Here is a tiny trained network, its code and every weight. The questions are about switching its units off for an input and a class, where a switched-off unit gives its printed mean instead of its output.

import numpy as np


def w(rows, s, z=0):
    codes = np.array(rows[::2]) - 128.0
    scale = np.full(codes.shape[1], s)
    scale[-1] = z or s
    return codes * scale


def f(y):
    return np.maximum(y, 0)


def log_softmax(a):
    a = a - a.max(-1, keepdims=True)
    return a - np.log(np.exp(a).sum(-1, keepdims=True))


def net(x, mask):
    res = np.array(x, float).reshape(1, 7) / 4 @ E
    y = f(res @ A[0][:, :-1].T + A[0][:, -1])
    res = res + np.where(mask, y, B[0][:, -1]) @ B[0][:, :-1]
    return log_softmax(res[-1] @ U[:, :-1].T + U[:, -1])


A, B = {}, {}
E = w([
[146,181,26,146,185,26,214,133],'x0',
[2,85,109,131,40,128,194,158],'x1',
[148,141,20,101,174,183,68,190],'x2',
[17,222,167,166,158,131,126,164],'x3',
[88,49,42,137,84,122,147,91],'x4',
[99,80,232,47,168,139,187,39],'x5',
[145,15,160,207,108,93,102,193],'x6',
],0.0067)
A[0] = w([
[153,89,173,116,112,204,41,110,90],'N1',
[89,157,122,58,199,143,74,124,152],'N2',
[235,79,135,188,105,61,122,176,196],'N3',
[144,123,78,142,165,125,85,148,114],'N4',
[130,186,197,111,158,100,106,102,8],'N5',
[96,77,59,177,1,155,159,188,158],'N6',
[133,213,84,163,139,62,113,162,199],'N7',
[12,125,165,164,100,106,139,152,208],'N8',
[64,107,102,150,15,101,133,108,223],'N9',
[118,75,103,63,140,137,90,110,150],'N10',
[157,131,190,32,104,138,141,50,204],'N11',
[125,47,115,49,120,148,149,91,114],'N12',
[131,81,132,73,113,122,144,110,250],'N13',
[146,127,204,57,121,154,158,83,146],'N14',
[210,46,147,230,118,79,120,115,196],'N15',
],0.0091,0.002)
B[0] = w([
[111,71,25,82,129,120,154,114,199],'N1',
[150,138,95,169,92,132,150,181,193],'N2',
[213,216,95,99,79,171,184,246,231],'N3',
[159,83,60,201,84,222,146,95,194],'N4',
[126,124,143,143,155,157,81,84,180],'N5',
[119,147,150,220,121,211,34,131,254],'N6',
[119,101,40,33,156,93,155,161,228],'N7',
[92,151,195,201,173,103,111,115,218],'N8',
[123,218,143,227,109,138,101,140,217],'N9',
[45,79,120,105,177,60,116,128,173],'N10',
[120,74,2,123,73,154,140,79,220],'N11',
[69,80,111,38,182,123,124,163,189],'N12',
[130,111,60,113,164,78,166,155,180],'N13',
[106,102,64,127,87,113,124,64,207],'N14',
[203,160,144,104,75,150,179,235,223],'N15',
],0.0075,0.0095)
U = w([
[103,98,128,87,146,140,74,166,110],'0',
[98,84,93,37,139,33,196,97,236],'1',
[169,110,241,99,109,139,122,138,2],'2',
[70,135,249,202,141,95,109,112,151],'3',
[105,95,102,176,83,169,95,42,54],'4',
[173,142,111,128,70,173,153,172,136],'5',
],0.011,0.0028)

Each question gives the input, the list of numbers given to net, and the class t.
The units are the neurons (one row each of A and B). Each row of codes is followed by its name. A weight is (code - 128) times the scale printed after its matrix; where a second scale follows, it is the last column's (A, B and U).
mask holds one flag per neuron, in row order. A switched-off neuron (its flag False) gives its mean, the last column of its row in B, instead of its output. The means were averaged over made-up inputs and are rounded, as every weight is.
A unit's drop is (log p(t) with every unit on - log p(t) with that unit switched off) / (log p(t) with every unit on - log p(t) with every unit switched off).
The circuit of an input: a set's keep is (log p(t) with only the set's units on - log p(t) with every unit switched off) / (log p(t) with every unit on - log p(t) with every unit switched off). Starting from the 12 units with the biggest drops (on a tie, the unit counted first), units are removed one at a time, each time the one whose removal leaves the highest keep (on an exact tie, the one counted first), for as long as the keep stays at least 0.8.
units of the circuit, in order: the units of the circuit, biggest drop first
most important unit: the unit with the biggest drop
k most important neurons: the k neurons with the biggest drops, biggest first
drop of u: that unit's drop, to one decimal
input [-7,1,2,3,1,5,-8], class 1: units of the circuit, in order	N6, N1
input [-5,-7,0,3,-7,4,8], class 5: units of the circuit, in order	N15, N3
input [1,-2,5,2,-6,7,8], class 2: most important unit	N7
input [-6,-5,-8,0,-1,3,2], class 1: units of the circuit, in order	N6, N1
input [3,6,8,-1,5,-3,-4], class 4: units of the circuit, in order	N3, N6
input [2,2,6,-5,8,1,-3], class 0: units of the circuit, in order	N12, N6, N11
input [-4,2,-4,6,-2,3,-2], class 3: 3 most important neurons	N8, N4, N7
input [-8,3,-7,0,1,7,1], class 1: 2 most important neurons	N6, N12
input [-4,-1,-1,-5,0,-5,-5], class 4: 2 most important neurons	N15, N3
input [-2,5,-8,0,-7,8,1], class 4: 3 most important neurons	N11, N7, N5
input [3,-2,-8,8,-8,-3,-8], class 1: 3 most important neurons	N7, N6, N9
input [-6,5,0,-2,-3,-1,-8], class 4: 2 most important neurons	N7, N3
input [-4,0,-5,-4,-6,7,-8], class 1: 2 most important neurons	N6, N12
input [4,-8,-4,7,-1,3,6], class 2: most important unit	N11
input [-1,3,4,6,-2,6,0], class 3: drop of N7	0.2
input [-1,6,5,6,6,-3,-8], class 3: drop of N8	0.2
input [-2,-4,1,7,-6,6,-7], class 4: drop of N10	0.0
input [7,7,2,5,0,-1,-2], class 3: drop of N11	0.1
